Below are the code and all the weights of a small trained network. Each question names an input and a class and asks about switching units off, where a switched-off unit gives its printed mean instead of its output.

import numpy as np


def w(rows, s, z=0):
    codes = np.array(rows[::2]) - 128.0
    scale = np.full(codes.shape[1], s)
    scale[-1] = z or s
    return codes * scale


def f(y):
    return np.maximum(y, 0)


def log_softmax(a):
    a = a - a.max(-1, keepdims=True)
    return a - np.log(np.exp(a).sum(-1, keepdims=True))


def net(x, mask):
    res = np.array(x, float).reshape(1, 4) / 4 @ E
    y = f(res @ A[0][:, :-1].T + A[0][:, -1])
    res = res + np.where(mask, y, B[0][:, -1]) @ B[0][:, :-1]
    return log_softmax(res[-1] @ U[:, :-1].T + U[:, -1])


A, B = {}, {}
E = w([
[207,128,220,171,211,183,84,120,207],'x0',
[2,206,143,126,208,172,244,142,121],'x1',
[104,95,149,77,125,183,122,90,110],'x2',
[133,69,58,145,88,233,165,198,249],'x3',
],0.0094)
A[0] = w([
[108,83,43,124,119,154,132,152,199,3],'n1',
[229,153,215,145,186,192,97,130,155,144],'n2',
[114,145,4,82,37,100,158,156,32,162],'n3',
[184,127,102,144,73,151,52,91,104,71],'n4',
[169,146,185,154,188,152,95,142,136,154],'n5',
[177,78,110,126,46,102,48,143,124,98],'n6',
[135,127,68,171,120,233,118,196,175,25],'n7',
[63,224,141,143,145,183,185,155,113,126],'n8',
[146,163,178,134,144,123,144,154,170,174],'n9',
[153,164,185,121,145,59,127,84,67,99],'n10',
],0.011,0.0015)
B[0] = w([
[152,216,120,96,114,104,250,169,75,214],'n1',
[86,66,160,143,90,66,79,153,133,240],'n2',
[135,50,211,190,59,133,150,75,123,250],'n3',
[201,159,80,107,152,255,153,104,142,209],'n4',
[125,71,181,158,89,117,122,113,49,197],'n5',
[158,160,64,145,157,151,66,102,165,240],'n6',
[110,147,133,68,103,114,186,136,62,238],'n7',
[197,172,140,213,194,171,50,55,217,230],'n8',
[152,96,136,178,123,157,150,141,116,172],'n9',
[74,195,118,46,144,77,188,103,75,218],'n10',
],0.01,0.014)
U = w([
[111,2,161,224,61,94,137,79,150,222],'0',
[222,205,72,176,228,178,77,57,210,2],'1',
[100,237,106,41,160,71,185,127,66,160],'2',
],0.0089,0.00069)

Each question gives the input, the list of numbers given to net, and the class t.
The units are the neurons (one row each of A and B). Each row of codes is followed by its name. A weight is (code - 128) times the scale printed after its matrix; where a second scale follows, it is the last column's (A, B and U).
mask holds one flag per neuron, in row order. A switched-off neuron (its flag False) gives its mean, the last column of its row in B, instead of its output. The means were averaged over made-up inputs and are rounded, as every weight is.
A unit's drop is (log p(t) with every unit on - log p(t) with that unit switched off) / (log p(t) with every unit on - log p(t) with every unit switched off).
The circuit of an input: a set's keep is (log p(t) with only the set's units on - log p(t) with every unit switched off) / (log p(t) with every unit on - log p(t) with every unit switched off). Starting from all 10 units, units are removed one at a time, each time the one whose removal leaves the highest keep (on an exact tie, the one counted first), for as long as the keep stays at least 0.8.
circuit, biggest first: the units of the circuit, biggest drop first
most important unit: the unit with the biggest drop
top k neurons: the k neurons with the biggest drops, biggest first
drop of u: that unit's drop, to one decimal
input [-3,-5,8,7], class 2: circuit, biggest first => n1
input [-6,-7,-4,-7], class 1: top 2 neurons => n6, n4
input [8,8,3,5], class 0: top 2 neurons => n2, n5
input [-5,6,0,-2], class 1: top 2 neurons => n8, n2
input [-2,-4,-6,1], class 1: top 2 neurons => n2, n6
input [1,-2,-7,-3], class 2: top 3 neurons => n8, n3, n10
input [8,8,4,-6], class 0: top 3 neurons => n2, n5, n6
input [-5,5,8,4], class 0: top 2 neurons => n3, n6
input [5,-2,1,-7], class 2: top 2 neurons => n10, n3
input [3,-7,-6,-8], class 2: top 2 neurons => n10, n8
input [-4,4,-6,7], class 2: top 2 neurons => n1, n7
input [-4,7,-2,7], class 1: top 2 neurons => n8, n10
input [-4,-2,0,5], class 2: top 2 neurons => n1, n2
input [-2,4,0,7], class 2: most important unit => n7
input [0,6,2,4], class 1: drop of n8 => 5.1
input [3,-6,8,1], class 1: drop of n3 => 0.2
input [8,7,6,4], class 0: drop of n2 => 0.7
